Below are the code and all the weights of a small trained network. Each question names an input and a target symbol and asks about switching units off, where a switched-off unit gives its printed mean instead of its output.

import numpy as np


def w(rows, s, z=0):
    codes = np.array(rows[::2]) - 128.0
    scale = np.full(codes.shape[1], s)
    scale[-1] = z or s
    return codes * scale


def norm(h):
    return h / np.sqrt((h * h).mean(-1, keepdims=True) + 1e-5)


def f(y):
    return np.maximum(y, 0)


def softmax(a):
    e = np.exp(a - a.max(-1, keepdims=True))
    return e / e.sum(-1, keepdims=True)


def log_softmax(a):
    a = a - a.max(-1, keepdims=True)
    return a - np.log(np.exp(a).sum(-1, keepdims=True))


def net(x, mask):
    ids = ['ΨΩβεθτφ'.index(c) for c in x.split()]
    T = len(ids)
    res = E[ids] + P[:T]
    q, k, v = (norm(res) @ M[0].T for M in (Q, K, V))
    z = softmax(np.where(np.tri(T) > 0, q @ k.T / 3**0.5, -1e9)) @ v
    res = res + np.where(mask[0], z, O[0][:, -1]) @ O[0][:, :-1]
    y = f(norm(res) @ A[0][:, :-1].T + A[0][:, -1])
    res = res + np.where(mask[1:9], y, B[0][:, -1]) @ B[0][:, :-1]
    return log_softmax(norm(res)[-1] @ U[:, :-1].T + U[:, -1])


Q, K, V, O, A, B = {}, {}, {}, {}, {}, {}
E = w([
[104,192,105,182,145,133],'Ψ',
[120,174,92,199,115,133],'Ω',
[115,199,142,205,132,141],'β',
[137,172,135,225,90,164],'ε',
[84,183,100,186,49,112],'θ',
[191,138,163,249,126,254],'τ',
[135,91,66,139,143,188],'φ',
],0.0036)
P = w([
[175,134,74,232,139,70],'0',
[55,207,76,102,104,186],'1',
[41,142,56,206,188,182],'2',
[124,13,165,140,147,79],'3',
[69,83,97,83,109,196],'4',
[3,25,121,182,166,206],'5',
[223,124,141,77,131,32],'6',
[157,242,96,35,114,140],'7',
[92,150,93,155,211,134],'8',
],0.0056)
Q[0] = w([
[180,124,134,82,113,85],'H1',
[120,95,113,94,102,202],'H1',
[136,9,125,149,134,87],'H1',
],0.012)
K[0] = w([
[85,170,110,216,138,86],'H1',
[133,30,179,160,149,79],'H1',
[2,65,134,136,126,199],'H1',
],0.0093)
V[0] = w([
[163,133,196,125,2,128],'H1',
[207,67,107,136,182,189],'H1',
[112,166,241,178,200,162],'H1',
],0.0059)
O[0] = w([
[63,149,131,187,105,198,6],'H1',
[226,187,60,170,168,125,167],'H1',
[122,254,188,111,118,152,114],'H1',
],0.0092,0.0019)
A[0] = w([
[121,132,80,96,131,122,254],'N1',
[225,169,149,110,108,124,229],'N2',
[64,94,167,184,131,124,155],'N3',
[55,96,186,83,98,125,84],'N4',
[153,136,152,4,107,55,170],'N5',
[99,124,198,84,187,76,130],'N6',
[255,117,112,128,64,60,33],'N7',
[91,146,108,166,118,105,228],'N8',
],0.0087,0.0021)
B[0] = w([
[138,87,175,152,148,110,233],'N1',
[89,56,144,64,138,35,247],'N2',
[121,182,137,80,106,98,221],'N3',
[127,80,6,119,91,134,177],'N4',
[58,68,254,114,135,74,231],'N5',
[200,179,148,204,93,80,188],'N6',
[78,230,166,232,3,78,253],'N7',
[186,86,144,118,132,163,240],'N8',
],0.0083,0.0042)
U = w([
[140,155,104,221,81,54,200],'Ψ',
[90,62,202,85,152,61,52],'Ω',
[183,219,60,51,161,94,68],'β',
[83,185,173,36,132,185,52],'ε',
[45,96,2,103,80,151,44],'θ',
[110,183,135,218,147,234,247],'τ',
[190,23,83,182,187,142,169],'φ',
],0.0098,0.0013)

Each question gives the input, a string of symbols that net reads in full, and the target symbol t.
The units are the heads (3 rows each of Q, K, V and O) and the neurons (one row each of A and B). Each row of codes is followed by its name. A weight is (code - 128) times the scale printed after its matrix; where a second scale follows, it is the last column's (O, A, B and U).
mask holds one flag per unit, heads first, then neurons. A switched-off unit (its flag False) gives its mean, the last column of its rows in O or B, instead of its output. The means were averaged over made-up inputs and are rounded, as every weight is.
A unit's drop is (log p(t) with every unit on - log p(t) with that unit switched off) / (log p(t) with every unit on - log p(t) with every unit switched off).
The circuit of an input: a set's keep is (log p(t) with only the set's units on - log p(t) with every unit switched off) / (log p(t) with every unit on - log p(t) with every unit switched off). Starting from all 9 units, units are removed one at a time, each time the one whose removal leaves the highest keep (on an exact tie, the one counted first), for as long as the keep stays at least 0.8.
units of the circuit, in order: the units of the circuit, biggest drop first
unit that matters most: the unit with the biggest drop
top k neurons: the k neurons with the biggest drops, biggest first
input θ Ω φ θ τ β, target τ: top neuron	[N2]
input φ Ω φ β φ ε θ Ψ β, target θ: units of the circuit, in order	[H1, N4, N5]
input β ε θ φ φ, target Ψ: units of the circuit, in order	[H1, N7]
input Ψ Ω φ Ω Ψ φ, target φ: units of the circuit, in order	[H1, N7, N2]
input θ β Ψ Ψ Ψ ε φ θ Ψ, target φ: units of the circuit, in order	[N7, H1]
input Ω τ Ω, target τ: units of the circuit, in order	[N2, H1, N7]
input Ψ φ β θ ε Ψ θ ε, target θ: units of the circuit, in order	[H1, N4]
input Ω φ φ φ Ψ, target Ψ: units of the circuit, in order	[H1, N7]
input τ ε ε β Ψ, target ε: units of the circuit, in order	[H1, N7]
input θ Ω Ψ Ψ θ φ Ψ ε, target Ω: top 2 neurons	[N7, N4]
input φ Ω Ψ φ Ψ τ β β, target ε: units of the circuit, in order	[H1, N7, N5, N6]
input φ φ φ Ω Ψ, target φ: top 2 neurons	[N7, N5]
input Ψ ε Ω, target ε: top 4 neurons	[N3, N7, N2, N5]
input β Ψ Ψ τ φ θ ε Ω, target τ: units of the circuit, in order	[H1, N2, N7]
input τ φ φ τ Ω β Ψ τ, target Ω: top 2 neurons	[N2, N7]
input φ β τ β Ω ε, target ε: unit that matters most	N3
input Ψ θ Ψ τ Ψ θ τ ε, target β: top 2 neurons	[N7, N5]
input Ψ θ φ β β θ, target θ: top 2 neurons	[N4, N7]
input β Ψ Ω, target β: top 2 neurons	[N3, N5]
input Ψ β Ψ θ Ψ τ, target τ: top 2 neurons	[N2, N5]
